Where the symbols take the points:
futi: ρ>gaba, ω>dilo, λ>puse, κ>fozu, α>runi, β>gipa
keri: ρ>puvi, ω>., λ>gise, κ>., α>firu, β>feba
fomi: ρ>bigi, ω>gise, λ>., κ>., α>rese, β>ruso
vifi: ρ>tabe, ω>puse, λ>dilo, κ>mevu, α>kiba, β>pofo
tabe: ρ>vifi, ω>ribu, λ>dusi, κ>gate, α>tepi, β>zake
fifo: ρ>bodi, ω>seza, λ>zake, κ>milo, α>mola, β>dusi
kufa: ρ>mola, ω>., λ>., κ>gise, α>bodi, β>tipu
mevu: ρ>gate, ω>fimo, λ>baru, κ>vifi, α>feba, β>firu
zake: ρ>pofo, ω>rodu, λ>fifo, κ>gane, α>seti, β>tabe
puvi: ρ>keri, ω>pera, λ>kevi, κ>seti, α>gane, β>vito
seza: ρ>gipa, ω>fifo, λ>rodu, κ>vide, α>lopu, β>gaba
bigi: ρ>fomi, ω>kevi, λ>pera, κ>lopu, α>vide, β>vofe
tepi: ρ>kiba, ω>mura, λ>roka, κ>vito, α>tabe, β>seti
soga: ρ>gipi, ω>firu, λ>rese, κ>., α>., β>fimo
gane: ρ>firu, ω>gipi, λ>milo, κ>zake, α>puvi, β>gate
bodi: ρ>fifo, ω>gipa, λ>pofo, κ>geza, α>kufa, β>dilo
kiba: ρ>tepi, ω>., λ>tipu, κ>feba, α>vifi, β>.
gipa: ρ>seza, ω>bodi, λ>., κ>rese, α>., β>futi
feba: ρ>vito, ω>gifu, λ>kipi, κ>kiba, α>mevu, β>keri
dusi: ρ>dilo, ω>gaba, λ>tabe, κ>lave, α>roka, β>fifo
runi: ρ>tosa, ω>tipu, λ>., κ>ruso, α>futi, β>.
pofo: ρ>zake, ω>., λ>bodi, κ>firu, α>., β>vifi
mura: ρ>., ω>tepi, λ>tosa, κ>zuza, α>ribu, β>.
seti: ρ>., ω>., λ>mola, κ>puvi, α>zake, β>tepi
fimo: ρ>kisu, ω>mevu, λ>fozu, κ>puse, α>gifu, β>soga
kipi: ρ>nota, ω>ruso, λ>feba, κ>tipu, α>baru, β>gise
tosa: ρ>runi, ω>roka, λ>mura, κ>vofe, α>gaba, β>lopu
vide: ρ>rese, ω>milo, λ>gipi, κ>seza, α>bigi, β>piza
geza: ρ>milo, ω>rese, λ>firu, κ>bodi, α>gise, β>baru
vito: ρ>feba, ω>zuza, λ>nota, κ>tepi, α>gate, β>puvi
ribu: ρ>puse, ω>tabe, λ>gaba, κ>kisu, α>mura, β>rodu
fozu: ρ>piza, ω>baru, λ>fimo, κ>futi, α>ruso, β>rese
firu: ρ>gane, ω>soga, λ>geza, κ>pofo, α>keri, β>mevu
roka: ρ>tipu, ω>tosa, λ>tepi, κ>nota, α>dusi, β>mola
gate: ρ>mevu, ω>kisu, λ>lave, κ>tabe, α>vito, β>gane
kevi: ρ>gise, ω>bigi, λ>puvi, κ>mola, α>milo, β>nota
rodu: ρ>., ω>zake, λ>seza, κ>gipi, α>., β>ribu
gipi: ρ>soga, ω>gane, λ>vide, κ>rodu, α>pera, β>kisu
ruso: ρ>vofe, ω>kipi, λ>gifu, κ>runi, α>fozu, β>fomi
milo: ρ>geza, ω>vide, λ>gane, κ>fifo, α>kevi, β>lave
lopu: ρ>., ω>mola, λ>., κ>bigi, α>seza, β>tosa
zuza: ρ>gifu, ω>vito, λ>vofe, κ>mura, α>kisu, β>pera
tipu: ρ>roka, ω>runi, λ>kiba, κ>kipi, α>dilo, β>kufa
lave: ρ>baru, ω>piza, λ>gate, κ>dusi, α>nota, β>milo
piza: ρ>fozu, ω>lave, λ>kisu, κ>gaba, α>vofe, β>vide
gaba: ρ>futi, ω>dusi, λ>ribu, κ>piza, α>tosa, β>seza
nota: ρ>kipi, ω>vofe, λ>vito, κ>roka, α>lave, β>kevi
gifu: ρ>zuza, ω>feba, λ>ruso, κ>., α>fimo, β>.
dilo: ρ>dusi, ω>futi, λ>vifi, κ>baru, α>tipu, β>bodi
mola: ρ>kufa, ω>lopu, λ>seti, κ>kevi, α>fifo, β>roka
baru: ρ>lave, ω>fozu, λ>mevu, κ>dilo, α>kipi, β>geza
kisu: ρ>fimo, ω>gate, λ>piza, κ>ribu, α>zuza, β>gipi
puse: ρ>ribu, ω>vifi, λ>futi, κ>fimo, α>., β>.
vofe: ρ>ruso, ω>nota, λ>zuza, κ>tosa, α>piza, β>bigi
pera: ρ>., ω>puvi, λ>bigi, κ>., α>gipi, β>zuza
gise: ρ>kevi, ω>fomi, λ>keri, κ>kufa, α>geza, β>kipi
rese: ρ>vide, ω>geza, λ>soga, κ>gipa, α>fomi, β>fozu

In the rows, 22 means zero.

The rows follow the links: the fewer symbols apart two points are, the more alike their rows tend to be.

Each row is also shifted at random along 8 hidden directions that mean nothing.

Rows in random order:
Each row stands for one point.
r1: [ 16  29  18  25  30  13  23  23  21  24  14  17  16  13  23  22  20  31  24  26  29  21  23  16  22  30  18  20  15  30  28]
r2: [ 18  22  19  20  18  19  23  25  22  25  20  18  21  19  21  18  22  14  22  19  23  22  20  24  21  23  20  21  18  22  21]
r3: [ 26  32  19  24  23   8  21  16  23  22   8  25  14  17   8  16  18  19  21  11  28  34  36  31  20  19  12  22  13  35  16]
r4: [ 21  22  17  27  17  22  24  24  16  18  27  18  27  23  23  21  27  20  25  17  22  20  18  23  24  19  23  23  20  16  25]
r5: [ 19  22  21  24  26  22  19  27  19  25  27  20  26  31  22  21  15  30  25  23  16  25  15  13  16  16  30  28  17  26  32]
r6: [ 28  25  22  23  19  24  25  16  29  21  26  29  16  20  27  15  27  17  20  31  24  24  23  27  28  19  17  19  21  23  16]
r7: [ 33  22  20  21  19  22  19  19  18  15  28  24  23  22  26  27  23  21  24  26  27  21  22  22  22  18  24  27  25  18  20]
r8: [  5  23  18  28  22  26  22  22  21  19  28  21  22  27  23  23  21  29  20  25  19  28  21  18  18  18  27  30  21  25  21]
r9: [ 28  34  14  27  24  11  21  17  16  18  15  29  22  22  20  24  16  33  24  15  29  20  17  20  13  27  25  21  22  28  23]
r10: [ 20  25  22  30  27  20  27  26  22  28  20  10  22  25  15  14  25  27  24  15  18  20  21  18  26  22  17  18  13  26  32]
r11: [ 17  23  17  17  21  18  15  20  17  21  20  18  24  19  22  27  20  23  23  23  32  16  21  21  20  25  24  27  22  22  24]
r12: [ 32  25  17  25  23  16  22  19  21  27  24  27  22  24  23  15  18  21  23  25  26  24  14  23  21  24  27  23  16  27  26]
r13: [ 19  19  20  22  21  27  17  20  23  18  20  18  26  27  11  23  19  14  16  13  18  33  30  31  16  14  24  26  18  23  18]
r14: [ 20  17  17  18  14  24  18  20  18  19  32  21  20  17  27  23  28  16  25  27  30  18  26  25  27  17  19  30  23  16  19]
r15: [ 29  26  15  29  17  14  24  19  11  17  21  21  26  25  21  22  22  22  24  14  30  21  15  23  21  23  25  25  20  23  24]
r16: [ 24  20  26  14  27  20  15  22  23  19  24  22  23  18  19  26  24  20  28  23  18  19  31  22  21  14  18  21  22  17  25]
r17: [ 32  18  21  19  26  23  14  25  19  26  19  18  25  21  14  22  19  27  22  14  16  18  24  16  17  23  24  26  21  23  25]
r18: [ 38  18  20  26  28  21  20  20  18  20  22  24  24  14  14  20  28  24  20  14  20  23  30  25  25  28  20  23  20  19  21]
r19: [ 30  16  25  17  19  28  20  27  26  31  26  18  20  23  17  13  23  19  21  18  11  20  21  19  24  20  20  22  20  23  24]
r20: [ 19  24  24  25  14  29  28  24  27  21  21  19  17  29  29  22  23  19  20  28  18  25  19  21  23  16  18  17  24  22  17]
r21: [ 17  24  28  20  18  23  27  21  27  24  19  28  16  26  21  17  21  20  20  21  16  23  22  23  25  17  14  16  27  23  15]
r22: [ 27  33  19  23  20  13  27  23  23  18  20  28  14  17  24  22  20  23  28  24  24  27  22  21  17  20  17  18  19  25  20]
r23: [  5  17  30  17  28  28  20  21  26  18  29  30  23  24  25  27  24  29  24  27  12  19  24  17  22  16  25  21  29  15  22]
r24: [ 17  27  21  16  21  17  17  16  22  22  14  25  24  26  21  25  15  20  19  19  28  18  20  25  14  22  23  18  23  23  21]
r25: [ 22  19  27  24  24  18  25  24  17  22  14  19  28  27  20  23  16  19  19  14  22  20  15  22  22  28  25  17  26  19  24]
r26: [ 24  21  22  23  24  19  21  16  23  22  22  22  21  24  20  19  23  18  20  24  27  23  26  27  26  19  19  23  19  25  22]
r27: [ 28  21  20  26  16  29  24  16  21  15  23  15  24  26  22  26  27  13  18  22  25  23  25  29  24  17  20  22  24  16  17]
r28: [ 20  23  18  23  18  26  24  23  22  17  28  18  20  20  25  24  29  19  26  27  22  19  24  22  24  15  18  22  18  17  25]
r29: [ 26  20  25  15  29  21  16  20  26  27  16  24  18  17  16  22  19  27  20  21  20  20  32  20  22  24  17  21  24  26  18]
r30: [ 28  24  22  27  30  18  22  20  19  21  14  17  29  26  15  24  19  24  17  11  20  24  20  24  18  27  25  18  18  22  25]
r31: [ 13  31  13  23  16  19  23  23  22  22  20  17  11  17  21  20  24  26  27  23  25  22  26  17  21  18  12  22  16  28  22]
r32: [ 19  24  23  21  25  21  25  27  27  26  15  20  16  21  20  20  18  23  21  22  16  29  22  19  19  25  20  18  20  26  20]
r33: [ 23  20  18  24  19  27  20  30  17  25  22  12  24  25  18  23  23  32  23  13  14  17  18  11  19  24  23  24  23  22  26]
r34: [ 13  20  23  20  29  17  18  21  19  25  24  24  26  21  20  20  23  28  26  20  22  13  18  18  22  24  24  21  20  21  31]
r35: [ 17  20  23  22  17  16  25  23  17  21  22  19  18  22  29  22  18  17  23  31  34  27  21  22  27  20  22  30  21  27  20]
r36: [ 26  25  22  19  14  18  26  21  24  25  24  27  15  18  31  20  23  20  25  32  28  16  14  19  26  23  17  19  26  23  19]
r37: [ 14  28  21  17  27  11  18  24  20  20  16  28  20  16  18  26  15  24  28  20  22  28  27  21  14  20  23  25  19  26  21]
r38: [ 23  19  29  16  28  26  20  20  30  21  22  25  21  20  23  23  23  17  22  29  16  24  30  25  24  16  18  18  23  18  19]
r39: [ 11  21  21  30  23  21  27  23  16  18  26  19  26  24  26  22  25  28  25  25  24  18  16  18  27  25  25  23  22  19  28]
r40: [ 20  26  20  19  31  15  16  19  21  18  23  25  25  18  18  24  21  25  27  20  23  22  28  24  17  18  23  23  15  22  27]
r41: [ 31  17  19  28  21  29  23  21  21  23  31  20  21  21  25  16  27  23  18  27  23  23  20  21  29  25  26  30  20  22  22]
r42: [ 11  24  17  21  20  20  21  28  19  23  16  11  24  20  20  25  20  21  24  16  24  19  18  18  17  26  22  21  18  21  27]
r43: [ 18  25  24  23  22  13  27  20  21  23  23  27  17  23  31  19  16  21  24  36  32  26  17  21  27  20  23  25  21  30  23]
r44: [ 19  23  17  27  20  24  25  23  21  15  26  14  19  17  25  25  28  19  24  27  25  26  29  24  26  18  18  27  17  19  21]
r45: [ 28  20  23  20  23  19  18  23  18  24  23  18  24  25  19  20  23  23  27  18  22  18  24  19  25  15  20  25  20  23  28]
r46: [ 20  13  26  15  25  26  15  19  25  19  23  16  23  14   9  21  31  12  24  16  18  21  45  32  29  12  10  23  19  16  19]
r47: [ 29  17  25  23  24  22  23  27  22  24  23  16  20  17  19  19  26  19  24  23  20  23  29  22  29  22  17  23  19  23  24]
r48: [ 18  20  19  20  16  22  20  22  20  25  26  26  23  25  25  17  17  14  17  24  25  25  12  24  19  25  31  27  21  23  20]
r49: [ 25  20  21  23  22  23  22  23  18  21  20  22  22  22  25  27  18  30  17  23  23  20  18  16  19  31  27  25  29  23  19]
r50: [ 32  12  24  24  18  29  22  26  17  24  20   8  25  23  14  22  28  25  20   8  18  14  25  18  29  24  16  23  27  18  23]
r51: [ 15  20  27  20  16  20  27  20  23  14  22  23  18  19  24  26  26  12  26  25  25  23  29  28  29  12  13  18  27  15  16]
r52: [ 27  29  18  29  27  14  25  17  17  15  14  23  24  22  18  26  21  25  21  14  24  27  24  25  17  23  22  21  20  22  22]
r53: [ 23  22  25  21  26  26  19  15  27  26  18  26  25  28  19  20  18  24  14  20  19  21  20  24  18  26  26  16  23  25  21]
r54: [ 19  22  25  25  21  26  25  25  24  24  22  11  21  30  23  21  20  24  23  24  19  23  21  18  24  16  19  21  19  25  26]
r55: [ 28  23  22  21  24   9  20  21  14  15  19  26  27  21  15  25  17  17  28  13  27  29  28  29  19  13  22  27  19  22  24]
r56: [ 20  25  16  23  20  19  20  22  18  13  21  23  24  21  12  26  22  17  23  12  18  32  30  28  13  15  23  27  18  20  16]
r57: [ 25  19  23  25  27  26  21  27  21  21  23  16  22  18  17  24  27  30  24  19  13  21  28  16  22  22  18  23  23  20  24]

Some points, each with its row:
kiba r33
roka r5
futi r21
pofo r57
vofe r12
gipa r51
seza r25
keri r56
fifo r38
gaba r43
kipi r9
gane r1
soga r18
kisu r3
bodi r23
kufa r22
pera r2
mura r19

Row, symbols taken left to right, then the row they reach:
r42 λ β β ω ω λ ω β ρ: r14
r48 λ β ω ω ρ: r4
r36 ρ λ ω ρ λ: r7
r49 κ κ κ κ λ: r20
r44 β ρ λ ρ α α: r27
r40 α α λ λ α κ ω ω β: r54
r32 ω κ ω β β ω: r46
r10 α β λ β α λ ρ: r39
r45 β κ ρ ω ω α β: r6
r52 κ α κ κ ρ α α: r16
r31 β λ λ λ ρ β ω ω: r24
r11 ω ρ ρ λ ρ: r15

